Here is a tiny trained network, its code and every weight. The questions are about switching its units off for an input and a class, where a switched-off unit gives its printed mean instead of its output.

import numpy as np


def w(rows, s, z=0):
    codes = np.array(rows[::2]) - 128.0
    scale = np.full(codes.shape[1], s)
    scale[-1] = z or s
    return codes * scale


def f(y):
    return y / 2 * (1 + np.tanh(0.7978845608 * (y + 0.044715 * y**3)))


def log_softmax(a):
    a = a - a.max(-1, keepdims=True)
    return a - np.log(np.exp(a).sum(-1, keepdims=True))


def net(x, mask):
    res = np.array(x, float).reshape(1, 3) / 4 @ E
    y = f(res @ A[0][:, :-1].T + A[0][:, -1])
    res = res + np.where(mask, y, B[0][:, -1]) @ B[0][:, :-1]
    return log_softmax(res[-1] @ U[:, :-1].T + U[:, -1])


A, B = {}, {}
E = w([
[137,242,117,29,3,127,133],'x0',
[191,154,65,200,102,252,226],'x1',
[224,54,219,136,9,147,92],'x2',
],0.0065)
A[0] = w([
[145,204,82,105,54,200,182,255],'n1',
[156,133,56,183,139,173,212,181],'n2',
[162,52,187,139,77,121,61,171],'n3',
[185,145,196,135,62,154,94,126],'n4',
[55,191,101,71,97,61,112,167],'n5',
[45,110,79,138,203,139,145,178],'n6',
[195,130,165,74,57,162,108,149],'n7',
[41,111,78,203,179,119,149,177],'n8',
[76,89,118,172,215,115,137,148],'n9',
[118,225,113,47,108,76,128,189],'n10',
[70,96,124,127,157,100,127,139],'n11',
[177,126,74,210,127,207,203,165],'n12',
[198,39,254,100,83,103,103,180],'n13',
[43,62,71,189,211,122,116,167],'n14',
[62,206,98,72,113,78,123,197],'n15',
[161,153,72,172,102,213,196,170],'n16',
[123,151,59,161,144,172,178,215],'n17',
[126,188,148,25,73,58,86,213],'n18',
[76,97,94,197,196,100,117,148],'n19',
[167,7,177,150,157,100,40,179],'n20',
[50,229,150,14,150,98,100,185],'n21',
[120,15,200,170,162,104,76,209],'n22',
],0.007,0.0049)
B[0] = w([
[158,127,144,136,61,195,109,251],'n1',
[204,153,109,185,200,191,135,226],'n2',
[45,18,153,152,72,73,207,200],'n3',
[116,64,200,131,88,115,136,169],'n4',
[112,214,55,61,96,124,87,215],'n5',
[181,164,154,99,168,133,82,233],'n6',
[95,69,198,120,49,139,123,180],'n7',
[210,169,179,112,203,127,87,233],'n8',
[169,135,189,113,197,99,99,221],'n9',
[118,220,83,83,68,157,83,222],'n10',
[132,149,144,95,131,89,128,169],'n11',
[186,95,104,199,192,177,199,238],'n12',
[72,36,133,136,77,108,183,228],'n13',
[184,130,175,111,176,100,118,254],'n14',
[152,209,60,76,97,144,88,226],'n15',
[154,125,114,216,109,196,177,224],'n16',
[220,166,119,151,127,168,111,221],'n17',
[94,133,95,48,56,122,129,244],'n18',
[180,139,207,111,184,97,97,217],'n19',
[86,81,103,151,197,36,192,234],'n20',
[134,204,56,60,103,119,101,248],'n21',
[86,59,133,135,254,18,194,247],'n22',
],0.0071,0.0068)
U = w([
[197,126,117,224,139,253,162,147],'0',
[114,95,225,99,40,160,108,100],'1',
[123,183,10,51,97,120,68,174],'2',
[44,41,143,159,144,39,215,157],'3',
[183,133,236,109,193,69,72,122],'4',
[81,132,125,191,133,130,81,3],'5',
],0.007,0.0027)

Each question gives the input, the list of numbers given to net, and the class t.
The units are the neurons (one row each of A and B). Each row of codes is followed by its name. A weight is (code - 128) times the scale printed after its matrix; where a second scale follows, it is the last column's (A, B and U).
mask holds one flag per neuron, in row order. A switched-off neuron (its flag False) gives its mean, the last column of its row in B, instead of its output. The means were averaged over made-up inputs and are rounded, as every weight is.
A unit's drop is (log p(t) with every unit on - log p(t) with that unit switched off) / (log p(t) with every unit on - log p(t) with every unit switched off).
The circuit of an input: a set's keep is (log p(t) with only the set's units on - log p(t) with every unit switched off) / (log p(t) with every unit on - log p(t) with every unit switched off). Starting from the 12 units with the biggest drops (on a tie, the unit counted first), units are removed one at a time, each time the one whose removal leaves the highest keep (on an exact tie, the one counted first), for as long as the keep stays at least 0.8.
units of the circuit, in order: the units of the circuit, biggest drop first
k most important neurons: the k neurons with the biggest drops, biggest first
drop when u is switched off: that unit's drop, to one decimal
input [-1,-8,-6], class 2: units of the circuit, in order -> n21
input [-1,-7,-1], class 2: units of the circuit, in order -> n21, n5, n18
input [4,4,-5], class 0: units of the circuit, in order -> n16, n2
input [-7,5,5], class 3: units of the circuit, in order -> n22, n20
input [-1,-7,-3], class 2: units of the circuit, in order -> n21, n5
input [2,1,8], class 3: 2 most important neurons -> n3, n13
input [7,6,8], class 1: 2 most important neurons -> n7, n4
input [4,-6,5], class 3: units of the circuit, in order -> n3, n13
input [-1,-8,-8], class 2: 3 most important neurons -> n21, n5, n15
input [3,4,-8], class 0: drop when n1 is switched off -> 0.2
input [7,7,-5], class 0: drop when n16 is switched off -> 0.1
input [1,-4,4], class 3: drop when n5 is switched off -> 0.0
input [0,2,-5], class 0: drop when n2 is switched off -> 0.1
input [6,5,7], class 1: units of the circuit, in order -> n7
